Below is a small trained network, with its code and all its weights. Each question gives an input and a class and asks what happens when units are switched off, that is, made to give their printed mean instead of their output.

import numpy as np


def w(rows, s, z=0):
    codes = np.array(rows[::2]) - 128.0
    scale = np.full(codes.shape[1], s)
    scale[-1] = z or s
    return codes * scale


def f(y):
    return np.maximum(y, 0)


def log_softmax(a):
    a = a - a.max(-1, keepdims=True)
    return a - np.log(np.exp(a).sum(-1, keepdims=True))


def net(x, mask):
    res = np.array(x, float).reshape(1, 8) / 4 @ E
    y = f(res @ A[0][:, :-1].T + A[0][:, -1])
    res = res + np.where(mask, y, B[0][:, -1]) @ B[0][:, :-1]
    return log_softmax(res[-1] @ U[:, :-1].T + U[:, -1])


A, B = {}, {}
E = w([
[77,104,121,159,50,36,56,216,178],'x0',
[90,190,173,187,255,95,66,29,209],'x1',
[134,241,133,204,42,102,133,77,66],'x2',
[41,110,75,122,71,244,55,67,143],'x3',
[125,120,129,125,128,124,128,123,126],'x4',
[149,116,143,131,109,132,122,116,133],'x5',
[203,91,108,216,203,163,26,208,41],'x6',
[121,105,121,140,137,123,141,123,129],'x7',
],0.0077)
A[0] = w([
[47,124,111,145,94,212,113,119,116,2],'N0',
[143,149,125,63,125,102,177,63,173,184],'N1',
[188,124,98,123,187,235,197,63,70,150],'N2',
[172,160,160,127,155,61,198,179,117,44],'N3',
[165,153,79,181,135,145,99,162,71,77],'N4',
[90,171,66,171,92,182,65,84,133,118],'N5',
[172,104,123,151,152,146,58,146,48,25],'N6',
[148,142,166,198,191,171,60,143,125,98],'N7',
[149,66,83,98,53,198,198,234,61,55],'N8',
[141,190,129,172,42,97,124,79,1,158],'N9',
[168,66,100,117,182,153,80,158,111,93],'N10',
[73,100,91,112,99,206,66,85,93,13],'N11',
[89,109,149,83,106,116,168,109,173,63],'N12',
[107,78,74,181,70,69,51,179,176,149],'N13',
[165,113,88,203,131,119,98,139,102,95],'N14',
[147,201,183,195,144,60,170,144,73,119],'N15',
],0.0082,0.0029)
B[0] = w([
[196,88,92,76,149,102,196,98,132,191],'N0',
[84,153,112,139,107,171,140,103,137,212],'N1',
[123,209,153,85,114,33,49,160,2,230],'N2',
[177,77,93,61,121,138,171,111,135,203],'N3',
[105,141,112,114,91,151,198,83,132,190],'N4',
[172,90,151,55,194,134,180,153,151,217],'N5',
[125,153,62,145,55,159,193,94,145,193],'N6',
[92,138,111,187,100,155,154,105,164,199],'N7',
[107,187,168,203,214,145,125,151,202,254],'N8',
[81,93,168,165,151,174,67,133,140,251],'N9',
[75,108,112,149,85,161,167,129,112,191],'N10',
[197,91,100,84,154,102,146,140,166,205],'N11',
[92,145,110,138,77,161,146,132,133,188],'N12',
[148,173,111,98,121,45,47,153,54,233],'N13',
[100,120,88,133,105,118,162,108,128,181],'N14',
[160,44,143,112,150,150,150,142,110,216],'N15',
],0.0092,0.0096)
U = w([
[91,164,79,146,7,150,183,94,135,85],'0',
[239,50,112,84,160,120,159,135,127,87],'1',
[87,97,149,142,151,157,91,137,116,249],'2',
[151,197,118,117,96,55,69,138,66,86],'3',
[112,168,156,204,213,135,102,120,179,114],'4',
],0.011)

Each question gives the input, the list of numbers given to net, and the class t.
The units are the neurons (one row each of A and B). Each row of codes is followed by its name. A weight is (code - 128) times the scale printed after its matrix; where a second scale follows, it is the last column's (A, B and U).
mask holds one flag per neuron, in row order. A switched-off neuron (its flag False) gives its mean, the last column of its row in B, instead of its output. The means were averaged over made-up inputs and are rounded, as every weight is.
A unit's drop is (log p(t) with every unit on - log p(t) with that unit switched off) / (log p(t) with every unit on - log p(t) with every unit switched off).
The circuit of an input: a set's keep is (log p(t) with only the set's units on - log p(t) with every unit switched off) / (log p(t) with every unit on - log p(t) with every unit switched off). Starting from the 12 units with the biggest drops (on a tie, the unit counted first), units are removed one at a time, each time the one whose removal leaves the highest keep (on an exact tie, the one counted first), for as long as the keep stays at least 0.8.
circuit, biggest first: the units of the circuit, biggest drop first
unit that matters most: the unit with the biggest drop
k most important neurons: the k neurons with the biggest drops, biggest first
drop when u is switched off: that unit's drop, to one decimal
input [-7,-4,-7,-5,-7,6,-7,-7], class 0: unit that matters most : N1
input [1,4,8,-4,-3,-3,-2,-7], class 2: circuit, biggest first : N9; N15
input [4,5,4,-5,2,-3,6,-1], class 0: circuit, biggest first : N7; N6; N8
input [6,-7,8,-1,8,-7,-1,6], class 2: 2 most important neurons : N9; N2
input [-1,-8,-8,-6,7,-1,1,7], class 2: 3 most important neurons : N8; N10; N3
input [2,7,7,4,4,-8,-3,4], class 2: circuit, biggest first : N8; N5
input [-7,4,-5,-6,2,3,-3,-7], class 3: 2 most important neurons : N2; N5
input [-6,6,-8,-3,3,2,-5,8], class 2: 2 most important neurons : N8; N13
input [2,-1,0,4,6,3,-1,4], class 1: 2 most important neurons : N2; N9
input [-6,1,-6,8,0,5,-3,-2], class 1: 2 most important neurons : N11; N0
input [6,3,-3,-8,-7,-2,1,0], class 1: 2 most important neurons : N3; N2
input [1,0,7,3,6,-5,-4,-1], class 2: circuit, biggest first : N9; N6
input [2,-3,7,-6,1,7,6,8], class 2: 2 most important neurons : N9; N15
input [5,-2,-5,-8,-4,0,-8,5], class 0: 4 most important neurons : N12; N1; N5; N11
input [-8,-8,-6,-5,7,1,6,-4], class 3: unit that matters most : N2
input [6,3,-3,-3,-6,5,-5,1], class 3: circuit, biggest first : N13; N9
input [6,-5,6,1,2,-6,8,0], class 0: 2 most important neurons : N6; N4
input [-8,5,5,-8,-1,0,-5,2], class 1: 3 most important neurons : N15; N3; N13
input [-3,-6,-7,-2,1,1,-6,-4], class 2: 2 most important neurons : N8; N6
input [-6,-8,-7,6,3,7,4,-7], class 4: circuit, biggest first : N8
input [-3,-6,3,0,-3,-2,8,-3], class 0: drop when N6 is switched off : 0.8
input [-2,-6,5,2,6,2,-3,3], class 4: drop when N8 is switched off : 0.3
input [3,-1,-4,7,-2,-6,7,3], class 0: drop when N6 is switched off : 0.5
